Here is a tiny trained network, its code and every weight. The questions are about switching its units off for an input and a target symbol, where a switched-off unit gives its printed mean instead of its output.

import numpy as np


def w(rows, s, z=0):
    codes = np.array(rows[::2]) - 128.0
    scale = np.full(codes.shape[1], s)
    scale[-1] = z or s
    return codes * scale


def f(y):
    return np.maximum(y, 0)


def softmax(a):
    e = np.exp(a - a.max(-1, keepdims=True))
    return e / e.sum(-1, keepdims=True)


def log_softmax(a):
    a = a - a.max(-1, keepdims=True)
    return a - np.log(np.exp(a).sum(-1, keepdims=True))


def net(x, mask):
    ids = ['ΓΞΩαβδζηθλμπτψ'.index(c) for c in x.split()]
    T = len(ids)
    res = E[ids] + P[:T]
    u = 0
    for l in range(3):
        r = res
        for j in range(3):
            rows = slice(2 * j, 2 * j + 2)
            q, k, v = (r @ M[l][rows].T for M in (Q, K, V))
            z = softmax(np.where(np.tri(T) > 0, q @ k.T / 2**0.5, -1e9)) @ v
            o = O[l][rows]
            res = res + np.where(mask[u + j], z, o[:, -1]) @ o[:, :-1]
        u += 3
        y = f(res @ A[l][:, :-1].T + A[l][:, -1])
        res = res + np.where(mask[u : u + 4], y, B[l][:, -1]) @ B[l][:, :-1]
        u += 4
    return log_softmax(res[-1] @ U[:, :-1].T + U[:, -1])


Q, K, V, O, A, B = {}, {}, {}, {}, {}, {}
E = w([
[103,38,223],'Γ',
[151,96,110],'Ξ',
[146,235,177],'Ω',
[144,91,91],'α',
[146,102,107],'β',
[97,178,150],'δ',
[165,88,134],'ζ',
[149,97,110],'η',
[149,166,118],'θ',
[148,96,106],'λ',
[100,158,229],'μ',
[147,97,104],'π',
[4,137,111],'τ',
[160,77,117],'ψ',
],0.022)
P = w([
[183,2,148],'0',
[159,18,146],'1',
[153,36,144],'2',
[148,53,142],'3',
[139,66,142],'4',
[133,78,140],'5',
[127,89,140],'6',
[116,97,139],'7',
[112,106,139],'8',
[106,115,137],'9',
[104,122,140],'10',
[118,95,138],'11',
],0.0071)
Q[0] = w([
[248,93,135],'0.h1',
[209,172,153],'0.h1',
[149,52,22],'0.h2',
[200,16,14],'0.h2',
[151,111,90],'0.h3',
[85,170,183],'0.h3',
],0.011)
K[0] = w([
[108,241,171],'0.h1',
[1,216,235],'0.h1',
[15,228,136],'0.h2',
[35,231,150],'0.h2',
[133,133,156],'0.h3',
[94,183,118],'0.h3',
],0.0086)
V[0] = w([
[115,254,174],'0.h1',
[72,171,181],'0.h1',
[225,142,144],'0.h2',
[228,75,132],'0.h2',
[183,23,105],'0.h3',
[225,94,135],'0.h3',
],0.0058)
O[0] = w([
[156,159,103,46],'0.h1',
[85,130,92,99],'0.h1',
[81,173,128,103],'0.h2',
[1,180,119,136],'0.h2',
[200,38,92,253],'0.h3',
[171,95,98,191],'0.h3',
],0.0058,0.0051)
A[0] = w([
[55,124,15,59],'0.n1',
[250,220,141,246],'0.n2',
[236,209,196,14],'0.n3',
[214,253,150,2],'0.n4',
],0.006,0.0026)
B[0] = w([
[109,86,97,173],'0.n1',
[131,95,64,253],'0.n2',
[70,126,132,161],'0.n3',
[33,9,195,169],'0.n4',
],0.012,0.0022)
Q[1] = w([
[148,165,192],'1.h1',
[181,214,93],'1.h1',
[108,189,83],'1.h2',
[126,155,201],'1.h2',
[100,233,197],'1.h3',
[216,91,8],'1.h3',
],0.016)
K[1] = w([
[139,65,165],'1.h1',
[6,156,253],'1.h1',
[56,125,178],'1.h2',
[122,37,128],'1.h2',
[174,8,169],'1.h3',
[31,200,182],'1.h3',
],0.012)
V[1] = w([
[192,148,254],'1.h1',
[71,152,132],'1.h1',
[212,137,50],'1.h2',
[139,125,136],'1.h2',
[167,91,11],'1.h3',
[219,167,197],'1.h3',
],0.0095)
O[1] = w([
[212,126,49,73],'1.h1',
[53,32,67,2],'1.h1',
[36,160,115,196],'1.h2',
[107,136,99,138],'1.h2',
[254,30,54,111],'1.h3',
[67,68,220,26],'1.h3',
],0.0054,0.0084)
A[1] = w([
[148,139,195,135],'1.n1',
[116,100,163,22],'1.n2',
[158,112,218,253],'1.n3',
[148,124,249,56],'1.n4',
],0.013,0.0043)
B[1] = w([
[113,153,61,180],'1.n1',
[197,129,2,146],'1.n2',
[156,151,246,254],'1.n3',
[41,54,23,208],'1.n4',
],0.0084,0.0066)
Q[2] = w([
[253,140,157],'2.h1',
[113,129,36],'2.h1',
[144,46,112],'2.h2',
[85,85,75],'2.h2',
[92,112,165],'2.h3',
[77,84,50],'2.h3',
],0.012)
K[2] = w([
[76,186,193],'2.h1',
[158,106,120],'2.h1',
[146,38,52],'2.h2',
[92,76,137],'2.h2',
[86,119,109],'2.h3',
[135,96,8],'2.h3',
],0.015)
V[2] = w([
[40,174,68],'2.h1',
[170,114,66],'2.h1',
[253,117,175],'2.h2',
[118,143,184],'2.h2',
[38,99,67],'2.h3',
[207,222,117],'2.h3',
],0.0056)
O[2] = w([
[135,198,125,4],'2.h1',
[73,63,114,176],'2.h1',
[49,221,96,191],'2.h2',
[130,177,90,97],'2.h2',
[72,122,38,115],'2.h3',
[255,159,82,65],'2.h3',
],0.0051,0.0047)
A[2] = w([
[146,178,114,138],'2.n1',
[130,150,174,249],'2.n2',
[148,150,119,179],'2.n3',
[107,100,249,208],'2.n4',
],0.018,0.012)
B[2] = w([
[180,4,201,152],'2.n1',
[108,136,2,197],'2.n2',
[73,163,42,159],'2.n3',
[158,172,216,251],'2.n4',
],0.0099,0.017)
U = w([
[171,254,112,180],'Γ',
[116,58,185,2],'Ξ',
[132,90,140,144],'Ω',
[178,102,165,102],'α',
[20,39,122,104],'β',
[144,108,144,129],'δ',
[127,86,137,180],'ζ',
[91,2,105,47],'η',
[130,99,138,148],'θ',
[145,107,145,122],'λ',
[55,130,50,219],'μ',
[66,165,176,169],'π',
[195,164,175,45],'τ',
[197,126,88,109],'ψ',
],0.014,0.0078)

Each question gives the input, a string of symbols that net reads in full, and the target symbol t.
The units are the heads (2 rows each of Q, K, V and O) and the neurons (one row each of A and B). Each row of codes is followed by its name. A weight is (code - 128) times the scale printed after its matrix; where a second scale follows, it is the last column's (O, A, B and U).
mask holds one flag per unit, layer by layer, with each layer's heads first. A switched-off unit (its flag False) gives its mean, the last column of its rows in O or B, instead of its output. The means were averaged over made-up inputs and are rounded, as every weight is.
A unit's drop is (log p(t) with every unit on - log p(t) with that unit switched off) / (log p(t) with every unit on - log p(t) with every unit switched off).
The circuit of an input: a set's keep is (log p(t) with only the set's units on - log p(t) with every unit switched off) / (log p(t) with every unit on - log p(t) with every unit switched off). Starting from the 12 units with the biggest drops (on a tie, the unit counted first), units are removed one at a time, each time the one whose removal leaves the highest keep (on an exact tie, the one counted first), for as long as the keep stays at least 0.8.
units of the circuit, in order: the units of the circuit, biggest drop first
most important unit: the unit with the biggest drop
k most important neurons: the k neurons with the biggest drops, biggest first
k most important neurons of layer l: the k neurons of layer l with the biggest drops, biggest first
input θ τ δ Ω α α, target μ: most important neuron of layer 1 -> [1.n3]
input α ψ π λ α π ζ ψ μ ζ α η, target π: 2 most important neurons -> [2.n4 1.n3]
input Ω α λ α θ λ Ξ α λ, target μ: units of the circuit, in order -> [2.n4 1.n3]
input Γ α ψ Ξ τ α, target ψ: units of the circuit, in order -> [0.h2 1.h3]
input β θ λ ζ β α, target η: 3 most important neurons -> [2.n4 1.n3 0.n2]
input τ η λ, target ψ: units of the circuit, in order -> [1.h3 0.h2]
input τ Ω π Ξ ψ π Ξ ζ λ λ ζ, target μ: units of the circuit, in order -> [0.n4 2.n4 1.h3]
input θ α ζ β ζ ζ α α Ω π α, target μ: 4 most important neurons -> [0.n4 2.n4 0.n2 1.n3]
input π α Γ θ, target μ: 3 most important neurons -> [2.n4 1.n3 2.n1]
input ψ ζ ζ μ π π μ Ω ζ π ζ ψ, target μ: units of the circuit, in order -> [2.n4 0.h1 1.n3]
input α ζ α α ψ, target α: 3 most important neurons -> [1.n4 0.n2 1.n3]
input λ Γ ψ μ λ, target π: units of the circuit, in order -> [1.h3 2.n4]
input Ω α α α Ξ Γ μ ψ, target π: 2 most important neurons -> [0.n4 2.n4]
input λ ζ ζ Γ Ω ψ η α μ τ β, target ψ: 4 most important neurons -> [2.n1 0.n1 2.n4 0.n2]
input δ ψ τ η η, target ψ: most important unit -> 2.n1
input ζ α ζ, target τ: 4 most important neurons -> [2.n4 1.n3 1.n4 0.n2]
input μ α α η ψ ψ π, target π: 3 most important neurons -> [1.n4 1.n3 2.n4]
input ψ μ α η μ ψ ζ λ, target π: 2 most important neurons -> [2.n4 1.n3]
input ψ δ δ η ψ Γ Ω α θ Ω μ ψ, target π: 2 most important neurons -> [0.n4 0.n2]
input τ ψ ζ μ α α α α δ ψ, target Γ: most important unit -> 0.h2
input α λ τ ζ Ω τ α α θ, target μ: 2 most important neurons of layer 2 -> [2.n4 2.n3]
input Ω τ τ α Ξ, target ψ: 2 most important neurons of layer 2 -> [2.n1 2.n4]
input η α π ψ ψ ψ Ω ζ, target μ: 2 most important neurons -> [2.n4 0.n4]
input α Ξ Ξ τ α ψ μ ψ μ ψ α Ξ, target π: 3 most important neurons -> [1.n4 2.n4 1.n3]
input ψ ζ ψ λ α α τ β π ζ ψ, target ψ: 4 most important neurons -> [2.n1 2.n4 0.n1 2.n3]
input α μ α τ τ ψ, target ψ: 2 most important neurons -> [2.n1 0.n1]
input δ τ Ξ ψ ψ ψ δ π ζ Γ α, target Γ: most important unit -> 0.h2
input ζ λ Ξ β Γ ψ ψ λ δ μ Ξ η, target π: 2 most important neurons of layer 1 -> [1.n4 1.n3]
input α ψ τ Γ τ λ β λ η α μ ζ, target π: 2 most important neurons of layer 1 -> [1.n4 1.n3]
